Here is a tiny trained network, its code and every weight. The questions are about switching its units off for an input and a class, where a switched-off unit gives its printed mean instead of its output.

import numpy as np


def w(rows, s, z=0):
    codes = np.array(rows[::2]) - 128.0
    scale = np.full(codes.shape[1], s)
    scale[-1] = z or s
    return codes * scale


def f(y):
    return np.maximum(y, 0)


def log_softmax(a):
    a = a - a.max(-1, keepdims=True)
    return a - np.log(np.exp(a).sum(-1, keepdims=True))


def net(x, mask):
    res = np.array(x, float).reshape(1, 5) / 4 @ E
    y = f(res @ A[0][:, :-1].T + A[0][:, -1])
    res = res + np.where(mask, y, B[0][:, -1]) @ B[0][:, :-1]
    return log_softmax(res[-1] @ U[:, :-1].T + U[:, -1])


A, B = {}, {}
E = w([
[85,191,112,133,10],'x0',
[132,125,125,125,124],'x1',
[118,177,149,13,167],'x2',
[215,126,228,138,118],'x3',
[132,120,123,120,121],'x4',
],0.012)
A[0] = w([
[167,142,124,83,118,176],'n0',
[139,95,111,184,155,122],'n1',
[161,129,179,134,121,98],'n2',
[124,116,82,110,109,153],'n3',
[149,53,123,120,188,84],'n4',
[88,137,57,119,180,77],'n5',
[109,162,149,190,147,182],'n6',
[81,113,93,139,146,72],'n7',
[147,88,123,189,54,97],'n8',
[145,95,97,178,122,45],'n9',
[121,174,153,25,147,60],'n10',
[85,168,150,150,2,107],'n11',
[122,137,108,129,139,254],'n12',
[145,115,107,160,197,79],'n13',
[140,164,120,87,151,26],'n14',
],0.016,0.011)
B[0] = w([
[82,49,112,183,136,188],'n0',
[83,138,157,120,221,182],'n1',
[138,163,190,211,31,177],'n2',
[156,125,224,152,136,175],'n3',
[175,227,91,80,147,194],'n4',
[150,148,194,189,54,192],'n5',
[90,94,131,93,171,178],'n6',
[202,208,191,210,60,166],'n7',
[72,162,128,178,210,201],'n8',
[38,206,121,174,155,157],'n9',
[30,186,100,163,152,206],'n10',
[165,178,114,6,127,249],'n11',
[141,2,211,61,150,220],'n12',
[188,226,87,48,110,173],'n13',
[76,180,125,186,119,143],'n14',
],0.0082,0.015)
U = w([
[17,181,131,156,170,65],'0',
[179,215,85,63,125,62],'1',
[99,114,196,114,146,244],'2',
[146,174,246,185,71,50],'3',
[103,109,173,110,151,247],'4',
[120,24,114,107,120,161],'5',
[129,74,52,185,79,66],'6',
],0.012,0.013)

Each question gives the input, the list of numbers given to net, and the class t.
The units are the neurons (one row each of A and B). Each row of codes is followed by its name. A weight is (code - 128) times the scale printed after its matrix; where a second scale follows, it is the last column's (A, B and U).
mask holds one flag per neuron, in row order. A switched-off neuron (its flag False) gives its mean, the last column of its row in B, instead of its output. The means were averaged over made-up inputs and are rounded, as every weight is.
A unit's drop is (log p(t) with every unit on - log p(t) with that unit switched off) / (log p(t) with every unit on - log p(t) with every unit switched off).
The circuit of an input: a set's keep is (log p(t) with only the set's units on - log p(t) with every unit switched off) / (log p(t) with every unit on - log p(t) with every unit switched off). Starting from the 12 units with the biggest drops (on a tie, the unit counted first), units are removed one at a time, each time the one whose removal leaves the highest keep (on an exact tie, the one counted first), for as long as the keep stays at least 0.8.
circuit, biggest first: the units of the circuit, biggest drop first
unit that matters most: the unit with the biggest drop
k most important neurons: the k neurons with the biggest drops, biggest first
drop of u: that unit's drop, to one decimal
input [4,0,-8,-2,4], class 0: unit that matters most -> n8
input [5,3,-3,0,2], class 1: 2 most important neurons -> n11; n0
input [-5,3,2,7,2], class 3: 2 most important neurons -> n2; n11
input [-7,-2,-3,-7,0], class 1: 3 most important neurons -> n13; n4; n2
input [3,8,-3,4,-6], class 4: circuit, biggest first -> n5; n7
input [-8,-8,-5,2,1], class 1: 2 most important neurons -> n4; n13
input [-7,0,6,3,5], class 1: 2 most important neurons -> n4; n13
input [-5,4,-3,-6,-3], class 3: 3 most important neurons -> n5; n7; n11
input [4,-3,-4,-8,-6], class 3: 2 most important neurons -> n7; n5
input [2,5,-5,5,4], class 0: 2 most important neurons -> n8; n12
input [-6,1,-7,4,-7], class 0: 4 most important neurons -> n9; n1; n11; n8
input [-6,2,-2,-4,5], class 1: 3 most important neurons -> n4; n13; n0
input [-7,7,4,-8,-4], class 3: 3 most important neurons -> n5; n11; n7
input [-8,4,-5,0,-8], class 1: circuit, biggest first -> n13
input [-6,-2,-5,2,4], class 1: 2 most important neurons -> n4; n13
input [1,3,1,-6,0], class 3: drop of n5 -> 0.3
input [0,-2,8,-1,0], class 0: drop of n10 -> 1.0
input [-3,4,2,7,6], class 3: drop of n2 -> 1.6
